Below are the code and all the weights of a small trained network. Each question names an input and a class and asks about switching units off, where a switched-off unit gives its printed mean instead of its output.

import numpy as np


def w(rows, s, z=0):
    codes = np.array(rows[::2]) - 128.0
    scale = np.full(codes.shape[1], s)
    scale[-1] = z or s
    return codes * scale


def f(y):
    return y / 2 * (1 + np.tanh(0.7978845608 * (y + 0.044715 * y**3)))


def log_softmax(a):
    a = a - a.max(-1, keepdims=True)
    return a - np.log(np.exp(a).sum(-1, keepdims=True))


def net(x, mask):
    res = np.array(x, float).reshape(1, 6) / 4 @ E
    y = f(res @ A[0][:, :-1].T + A[0][:, -1])
    res = res + np.where(mask, y, B[0][:, -1]) @ B[0][:, :-1]
    return log_softmax(res[-1] @ U[:, :-1].T + U[:, -1])


A, B = {}, {}
E = w([
[39,165,109,19,212,101,223],'x0',
[43,65,173,90,22,11,180],'x1',
[109,150,74,141,44,61,78],'x2',
[206,49,107,187,136,205,128],'x3',
[130,170,255,154,30,84,152],'x4',
[22,209,141,206,86,161,90],'x5',
],0.0084)
A[0] = w([
[138,177,141,94,129,206,145,196],'neuron 0',
[190,77,90,88,118,142,100,157],'neuron 1',
[89,108,115,45,135,125,178,209],'neuron 2',
[191,115,138,144,116,161,103,154],'neuron 3',
[111,189,154,175,142,175,91,125],'neuron 4',
[84,129,170,93,171,123,166,167],'neuron 5',
[108,117,120,153,106,75,120,30],'neuron 6',
[30,137,97,133,108,111,146,243],'neuron 7',
[99,70,131,83,140,64,122,236],'neuron 8',
[156,153,128,125,116,117,213,211],'neuron 9',
[46,77,92,65,117,124,104,168],'neuron 10',
[162,155,202,78,163,182,76,140],'neuron 11',
[8,206,130,154,76,109,109,252],'neuron 12',
[114,89,98,207,157,82,63,89],'neuron 13',
[136,90,188,56,179,162,138,223],'neuron 14',
],0.011,0.0032)
B[0] = w([
[65,140,144,173,86,193,161,171],'neuron 0',
[143,74,137,152,64,85,224,195],'neuron 1',
[22,117,65,98,223,182,88,217],'neuron 2',
[180,142,214,139,54,109,222,181],'neuron 3',
[115,162,197,137,121,167,130,172],'neuron 4',
[120,135,91,97,179,149,99,195],'neuron 5',
[130,132,114,86,91,88,89,157],'neuron 6',
[78,146,50,85,141,117,76,211],'neuron 7',
[80,96,99,48,177,129,112,204],'neuron 8',
[126,147,215,184,151,158,65,164],'neuron 9',
[92,57,106,39,121,85,107,192],'neuron 10',
[153,148,233,148,144,160,150,171],'neuron 11',
[99,187,86,155,133,148,22,252],'neuron 12',
[176,138,92,162,117,2,113,165],'neuron 13',
[145,94,149,228,208,143,180,204],'neuron 14',
],0.0079,0.014)
U = w([
[111,211,95,84,73,2,67,96],'0',
[136,21,108,109,211,103,224,166],'1',
[246,102,204,196,46,61,154,6],'2',
[192,243,219,231,115,238,179,254],'3',
],0.0066,0.0026)

Each question gives the input, the list of numbers given to net, and the class t.
The units are the neurons (one row each of A and B). Each row of codes is followed by its name. A weight is (code - 128) times the scale printed after its matrix; where a second scale follows, it is the last column's (A, B and U).
mask holds one flag per neuron, in row order. A switched-off neuron (its flag False) gives its mean, the last column of its row in B, instead of its output. The means were averaged over made-up inputs and are rounded, as every weight is.
A unit's drop is (log p(t) with every unit on - log p(t) with that unit switched off) / (log p(t) with every unit on - log p(t) with every unit switched off).
The circuit of an input: a set's keep is (log p(t) with only the set's units on - log p(t) with every unit switched off) / (log p(t) with every unit on - log p(t) with every unit switched off). Starting from the 12 units with the biggest drops (on a tie, the unit counted first), units are removed one at a time, each time the one whose removal leaves the highest keep (on an exact tie, the one counted first), for as long as the keep stays at least 0.8.
circuit, biggest first: the units of the circuit, biggest drop first
k most important neurons: the k neurons with the biggest drops, biggest first
drop of u: that unit's drop, to one decimal
input [-7,7,-2,-2,1,-5], class 2: circuit, biggest first	(neuron 2)
input [-3,-2,-8,7,-6,-8], class 2: circuit, biggest first	(neuron 1; neuron 3; neuron 2)
input [1,8,1,8,-1,2], class 0: 2 most important neurons	(neuron 14; neuron 1)
input [7,-8,-4,-6,-1,-5], class 3: circuit, biggest first	(neuron 11; neuron 0)
input [1,-5,4,6,-3,-3], class 2: 2 most important neurons	(neuron 2; neuron 1)
input [-3,2,-2,0,-1,1], class 2: 3 most important neurons	(neuron 2; neuron 12; neuron 7)
input [-6,-6,2,-6,-7,3], class 3: 2 most important neurons	(neuron 4; neuron 10)
input [1,-1,-8,6,-7,7], class 3: drop of neuron 7	0.0
input [5,-5,-1,-3,-2,4], class 3: drop of neuron 8	0.1
input [5,-2,0,-2,8,2], class 3: drop of neuron 0	0.2
